[[116 151 147 115 112 145 112 126 129 112 117 134 121 143 144]
 [115 121 138 119 105 134 136 123 118 115 110 121 126 125 130]
 [129 145 120 131 112 124 125 116 127 128 111 133 136 133 137]
 [133 137 131 130 145 144 145 138 124 109 140 121 130 116 122]]
->
[[115 121 138 119 105 134 136 123 118 115 110 121 126 125 130]
 [133 137 131 130 145 144 145 138 124 109 140 121 130 116 122]]

[[132 136 116 136]
 [129 127 124 129]
 [124 123 143 121]
 [122 119 146 118]
 [122 119 152 117]]
->
[[129 127 124 129]
 [122 119 146 118]]

[[151 115 127 105 118 131 121 147 129 137 126 123 111 145 111 143]
 [130 124 125 131 126 118 144 127 133 131 135 131 140 141 115 148]
 [149 113 132 110 117 135 133 152 122 140 131 134 104 150 116 143]
 [127 133 139 129 119 114 128 133 136 130 147 131 131 147 115 140]
 [127 125 127 132 125 117 141 130 134 132 133 131 140 141 115 149]]
->
[[130 124 125 131 126 118 144 127 133 131 135 131 140 141 115 148]
 [127 133 139 129 119 114 128 133 136 130 147 131 131 147 115 140]]

[[102 101 147 115 133 112 143]
 [123 154 108 111 132 151 136]
 [108 116 144 112 151 118 144]]
->
[[123 154 108 111 132 151 136]]

[[158 153 137 151]
 [135 147 120 152]
 [142 119 142 117]
 [110 134 112 135]]
->
[[135 147 120 152]
 [110 134 112 135]]

[[123 129 106 127 127 128 121 128 135]
 [135 130 136 120 126 118 135 124 129]
 [137 127 134 139 125 119 128 147 121]
 [121 121 125 130 123 133 128 129 136]]
->
[[135 130 136 120 126 118 135 124 129]
 [121 121 125 130 123 133 128 129 136]]

[[150 108 134 146 128 108 128 129]
 [117 118 158 121 128 133 145 114]
 [138 124 134 129 132 114 137 138]
 [143 128 128 130 140 107 130 147]
 [143 147 146 119 126 107 115 128]
 [128 117 128 128 153 128 112 123]
 [146 130 118 106 128 128 137 122]
 [128 122 128 128 128 115 139 136]]
->
[[117 118 158 121 128 133 145 114]
 [143 128 128 130 140 107 130 147]
 [128 117 128 128 153 128 112 123]
 [128 122 128 128 128 115 139 136]]
---
[[125 129 119 127 125 125 150]
 [123 126 114 130 131 134 118]
 [117 128 102 130 125 132 151]
 [131 130 134 126 126 120 151]
 [135 128 146 126 131 128 102]
 [135 128 147 126 130 127 103]
 [125 125 120 129 130 134 113]
 [132 129 136 127 128 124 132]]
->
[[150 118 151 151 102 103 113 132]
 [125 134 132 120 128 127 134 124]
 [125 131 125 126 131 130 130 128]
 [127 130 130 126 126 126 129 127]
 [119 114 102 134 146 147 120 136]
 [129 126 128 130 128 128 125 129]
 [125 123 117 131 135 135 125 132]]

[[108 126 128 133]
 [155 132 109 141]
 [139 129 129 126]
 [109 126 117 145]
 [114 127 148 112]]
->
[[133 141 126 145 112]
 [128 109 129 117 148]
 [126 132 129 126 127]
 [108 155 139 109 114]]

[[123 109 137 140 128 134 131 128 123 113]
 [131 131 121 125 122 120 116 121 126 126]
 [134 128 107 131 123 124 122 122 137 116]
 [112 123 138 133 129 136 134 143 138 144]
 [134 129 128 142 127 116 118 131 144 134]
 [129 121 134 121 126 132 127 114 127 118]]
->
[[113 126 116 144 134 118]
 [123 126 137 138 144 127]
 [128 121 122 143 131 114]
 [131 116 122 134 118 127]
 [134 120 124 136 116 132]
 [128 122 123 129 127 126]
 [140 125 131 133 142 121]
 [137 121 107 138 128 134]
 [109 131 128 123 129 121]
 [123 131 134 112 134 129]]

[[126 151 135 138]
 [127 140 132 134]
 [129 120 126 124]
 [127 136 130 132]
 [127 136 130 132]
 [128 131 129 129]
 [129 117 125 123]
 [129 110 122 120]
 [130 105 121 118]
 [128 133 129 130]
 [128 129 128 128]]
->
[[138 134 124 132 132 129 123 120 118 130 128]
 [135 132 126 130 130 129 125 122 121 129 128]
 [151 140 120 136 136 131 117 110 105 133 129]
 [126 127 129 127 127 128 129 129 130 128 128]]

[[117 122 155]
 [143 117 126]
 [154 125 115]
 [125 149 154]
 [127 129 152]
 [134 143 115]
 [129 138 112]]
->
[[155 126 115 154 152 115 112]
 [122 117 125 149 129 143 138]
 [117 143 154 125 127 134 129]]

[[141 142 113]
 [120 121 128]
 [108 110 146]
 [129 120 134]
 [128 137 122]
 [131 100 152]]
->
[[113 128 146 134 122 152]
 [142 121 110 120 137 100]
 [141 120 108 129 128 131]]

[[105 135 116 125 144 115]
 [106 127 129 109 105 114]
 [122 139 135 119 133 126]]
->
[[115 114 126]
 [144 105 133]
 [125 109 119]
 [116 129 135]
 [135 127 139]
 [105 106 122]]

[[143 132 145]
 [155 137 147]
 [146 137 139]
 [140 140 139]
 [143 138 145]
 [140 138 145]
 [141 135 144]
 [146 145 146]
 [143 139 150]
 [144 138 142]]
->
[[145 147 139 139 145 145 144 146 150 142]
 [132 137 137 140 138 138 135 145 139 138]
 [143 155 146 140 143 140 141 146 143 144]]
---
[[142 122 140]
 [119 117 126]
 [124 139 118]
 [132 119 135]
 [145 127 135]
 [103 104 129]]
->
[[122 140 142]
 [117 126 119]
 [139 118 124]
 [119 135 132]
 [127 135 145]
 [104 129 103]]

[[135 138 107 118 120 125 135 113 109 111]
 [134 150 120 130 131 134 122 105 147 119]
 [119 121 128 142 122 115 120 121 136 128]
 [123 122 121 127 130 128 125 125 137 123]
 [115 114 111 137 112 125 113 131 128 111]
 [134 124 136 117 136 121 141 131 112 137]
 [122 125 129 143 124 121 115 122 142 131]
 [121 112 117 126 122 108 128 128 116 126]
 [113 112 126 142 116 112 111 128 117 126]]
->
[[109 111 135 138 107 118 120 125 135 113]
 [147 119 134 150 120 130 131 134 122 105]
 [136 128 119 121 128 142 122 115 120 121]
 [137 123 123 122 121 127 130 128 125 125]
 [128 111 115 114 111 137 112 125 113 131]
 [112 137 134 124 136 117 136 121 141 131]
 [142 131 122 125 129 143 124 121 115 122]
 [116 126 121 112 117 126 122 108 128 128]
 [117 126 113 112 126 142 116 112 111 128]]

[[131 137 131 128 131]
 [133 124 125 119 130]
 [112 134 133 151 118]]
->
[[128 131 131 137 131]
 [119 130 133 124 125]
 [151 118 112 134 133]]

[[118 156 136 133]
 [152 129 152 114]
 [135 105 112 105]
 [130 101 135 153]
 [129 104 122 134]
 [123 145 114 114]
 [120 113 135 121]
 [120 113 106 119]
 [103 116 119 119]]
->
[[136 133 118 156]
 [152 114 152 129]
 [112 105 135 105]
 [135 153 130 101]
 [122 134 129 104]
 [114 114 123 145]
 [135 121 120 113]
 [106 119 120 113]
 [119 119 103 116]]

[[119 137 103]
 [137 122 124]
 [121 127 139]
 [133 137 114]
 [126 121 122]
 [144 126 136]
 [114 131 115]]
->
[[137 103 119]
 [122 124 137]
 [127 139 121]
 [137 114 133]
 [121 122 126]
 [126 136 144]
 [131 115 114]]

[[152 122 144]
 [152 122 144]
 [152 121 143]
 [152 122 144]
 [122 113 126]]
->
[[122 144 152]
 [122 144 152]
 [121 143 152]
 [122 144 152]
 [113 126 122]]

[[137 107 127 134 119]
 [105 111 122 133 120]
 [127 125 138 125 127]
 [113 117 137 118 124]]
->
[[134 119 137 107 127]
 [133 120 105 111 122]
 [125 127 127 125 138]
 [118 124 113 117 137]]

[[130 127 131 130 139 124 127 126 110 133 131 126 135 127]
 [116 136 123 129 124 140 120 122 131 110 130 132 130 129]
 [129 121 127 129 132 129 122 109 125 126 127 123 120 128]
 [124 153 125 127 131 140 131 134 128 116 125 129 133 128]]
->
[[135 127 130 127 131 130 139 124 127 126 110 133 131 126]
 [130 129 116 136 123 129 124 140 120 122 131 110 130 132]
 [120 128 129 121 127 129 132 129 122 109 125 126 127 123]
 [133 128 124 153 125 127 131 140 131 134 128 116 125 129]]

[[152 140 148 137 149 135 128 106]
 [150 147 105 136 135 130 113 107]
 [112 119 126 108 138 113 122 152]
 [122 134 132 123 115 131 121 104]
 [137 129 112 112 126 139 150 152]
 [112 152 109 114 140 130 138 109]
 [118 119 125 148 147 149 113 120]
 [128 134 152 119 127 112 146 143]
 [126 107 134 145 150 105 139 120]
 [105 120 108 123 143 141 128 146]
 [123 127 138 152 141 131 106 147]]
->
[[128 106 152 140 148 137 149 135]
 [113 107 150 147 105 136 135 130]
 [122 152 112 119 126 108 138 113]
 [121 104 122 134 132 123 115 131]
 [150 152 137 129 112 112 126 139]
 [138 109 112 152 109 114 140 130]
 [113 120 118 119 125 148 147 149]
 [146 143 128 134 152 119 127 112]
 [139 120 126 107 134 145 150 105]
 [128 146 105 120 108 123 143 141]
 [106 147 123 127 138 152 141 131]]
